Below is a small trained network, with its code and all its weights. Each question gives an input and a class and asks what happens when units are switched off, that is, made to give their printed mean instead of their output.

import numpy as np


def w(rows, s, z=0):
    codes = np.array(rows[::2]) - 128.0
    scale = np.full(codes.shape[1], s)
    scale[-1] = z or s
    return codes * scale


def norm(h):
    return h / np.sqrt((h * h).mean(-1, keepdims=True) + 1e-5)


def f(y):
    return np.maximum(y, 0)


def log_softmax(a):
    a = a - a.max(-1, keepdims=True)
    return a - np.log(np.exp(a).sum(-1, keepdims=True))


def net(x, mask):
    res = np.array(x, float).reshape(1, 4) / 4 @ E
    u = 0
    for l in range(4):
        y = f(norm(res) @ A[l][:, :-1].T + A[l][:, -1])
        res = res + np.where(mask[u : u + 5], y, B[l][:, -1]) @ B[l][:, :-1]
        u += 5
    return log_softmax(norm(res)[-1] @ U[:, :-1].T + U[:, -1])


A, B = {}, {}
E = w([
[131,159,207,121,76,121,131,56,55],'x0',
[253,132,92,121,213,197,189,79,21],'x1',
[148,73,148,141,138,45,68,244,29],'x2',
[146,181,94,214,82,157,153,153,123],'x3',
],0.0041)
A[0] = w([
[42,142,111,159,97,134,47,87,189,199],'0.n0',
[174,133,159,164,100,2,77,179,70,154],'0.n1',
[148,161,85,252,40,118,183,155,108,3],'0.n2',
[89,177,200,136,79,97,72,70,55,50],'0.n3',
[132,67,159,9,141,99,87,69,165,7],'0.n4',
],0.0046,0.0051)
B[0] = w([
[198,122,151,155,138,157,123,124,109,253],'0.n0',
[83,101,128,145,151,183,98,140,72,230],'0.n1',
[171,255,97,217,114,143,58,83,125,154],'0.n2',
[86,153,135,114,137,79,250,122,104,167],'0.n3',
[156,228,127,120,145,100,67,132,106,155],'0.n4',
],0.0071,0.0052)
A[1] = w([
[70,174,77,163,155,144,229,102,92,180],'1.n0',
[24,159,203,158,6,73,68,182,191,158],'1.n1',
[75,112,179,128,54,63,85,133,216,23],'1.n2',
[18,90,124,168,74,81,75,93,149,2],'1.n3',
[107,79,159,2,151,55,73,111,157,86],'1.n4',
],0.0046,0.0032)
B[1] = w([
[149,149,202,126,74,38,71,149,134,223],'1.n0',
[231,112,80,105,142,175,181,91,63,253],'1.n1',
[216,95,108,98,117,114,161,104,162,170],'1.n2',
[239,53,88,185,140,140,160,85,116,147],'1.n3',
[152,253,56,161,120,144,75,134,89,181],'1.n4',
],0.0064,0.004)
A[2] = w([
[47,157,131,121,102,145,150,56,220,5],'2.n0',
[193,110,209,166,165,146,116,114,78,106],'2.n1',
[112,111,168,134,83,75,102,171,152,133],'2.n2',
[122,81,3,122,146,111,146,170,205,9],'2.n3',
[106,134,138,203,200,166,96,136,151,189],'2.n4',
],0.0065,0.002)
B[2] = w([
[42,72,16,117,120,122,126,122,34,151],'2.n0',
[113,91,112,80,131,173,144,139,255,253],'2.n1',
[110,91,125,47,112,127,92,186,192,134],'2.n2',
[121,177,144,178,177,19,192,126,164,158],'2.n3',
[71,189,175,111,117,101,127,120,146,174],'2.n4',
],0.0066,0.0061)
A[3] = w([
[139,159,99,3,195,73,76,88,116,118],'3.n0',
[103,148,26,101,87,169,180,9,163,160],'3.n1',
[139,108,207,99,82,77,217,40,37,43],'3.n2',
[98,145,176,135,186,100,118,177,189,202],'3.n3',
[200,109,106,116,158,214,201,126,150,5],'3.n4',
],0.0064,0.0024)
B[3] = w([
[143,208,126,254,15,163,107,146,150,208],'3.n0',
[75,63,153,100,183,140,74,228,18,253],'3.n1',
[113,162,59,150,216,47,176,139,199,189],'3.n2',
[97,134,169,56,122,115,199,31,107,173],'3.n3',
[169,70,81,131,58,83,114,108,188,214],'3.n4',
],0.0063,0.0065)
U = w([
[234,18,66,113,109,150,131,132,193,171],'0',
[41,48,126,111,176,178,71,196,18,150],'1',
[172,254,109,189,93,173,51,129,123,165],'2',
[89,175,139,130,194,12,231,115,173,129],'3',
[78,123,246,80,81,176,101,87,213,136],'4',
[107,98,150,119,104,136,110,36,125,1],'5',
],0.011,0.0053)

Each question gives the input, the list of numbers given to net, and the class t.
The units are the neurons (one row each of A and B). Each row of codes is followed by its name. A weight is (code - 128) times the scale printed after its matrix; where a second scale follows, it is the last column's (A, B and U).
mask holds one flag per neuron, layer by layer. A switched-off neuron (its flag False) gives its mean, the last column of its row in B, instead of its output. The means were averaged over made-up inputs and are rounded, as every weight is.
A unit's drop is (log p(t) with every unit on - log p(t) with that unit switched off) / (log p(t) with every unit on - log p(t) with every unit switched off).
The circuit of an input: a set's keep is (log p(t) with only the set's units on - log p(t) with every unit switched off) / (log p(t) with every unit on - log p(t) with every unit switched off). Starting from the 12 units with the biggest drops (on a tie, the unit counted first), units are removed one at a time, each time the one whose removal leaves the highest keep (on an exact tie, the one counted first), for as long as the keep stays at least 0.8.
units of the circuit, in order: the units of the circuit, biggest drop first
top k neurons: the k neurons with the biggest drops, biggest first
k most important neurons of layer l: the k neurons of layer l with the biggest drops, biggest first
input [-7,4,5,-7], class 2: units of the circuit, in order -> [3.n0, 1.n4, 0.n0]
input [-6,-3,-3,-6], class 2: top 2 neurons -> [1.n4, 0.n4]
input [8,-5,-7,2], class 3: top 2 neurons -> [3.n2, 0.n3]
input [4,-2,6,-8], class 2: top 4 neurons -> [3.n0, 1.n4, 3.n1, 0.n4]
input [4,-5,5,4], class 0: top 3 neurons -> [1.n1, 3.n1, 2.n1]
input [6,-4,-1,-1], class 3: units of the circuit, in order -> [3.n2]
input [7,8,0,1], class 0: units of the circuit, in order -> [2.n1, 3.n4]
input [-3,-8,6,7], class 0: top 2 neurons -> [1.n1, 3.n1]
input [5,-7,6,1], class 0: top 2 neurons -> [1.n1, 3.n1]
input [7,7,-8,-2], class 1: 2 most important neurons of layer 0 -> [0.n0, 0.n3]
input [7,-5,-7,6], class 1: units of the circuit, in order -> [3.n1, 2.n0]
input [6,5,7,-8], class 2: top 3 neurons -> [3.n0, 3.n1, 1.n4]
input [6,-6,-5,-6], class 0: units of the circuit, in order -> [1.n1, 1.n2]
input [0,1,4,-7], class 2: units of the circuit, in order -> [3.n0]
input [5,0,-6,-6], class 1: top 3 neurons -> [3.n1, 2.n0, 1.n1]
input [7,-8,5,8], class 0: units of the circuit, in order -> [1.n1, 1.n3]
input [-8,-3,-7,-7], class 3: 2 most important neurons of layer 0 -> [0.n1, 0.n2]
input [-4,6,-8,8], class 1: top 2 neurons -> [3.n1, 0.n0]
input [4,-6,-6,2], class 0: top 3 neurons -> [1.n1, 3.n4, 1.n2]
input [3,2,-3,-1], class 4: units of the circuit, in order -> [1.n1, 2.n1]
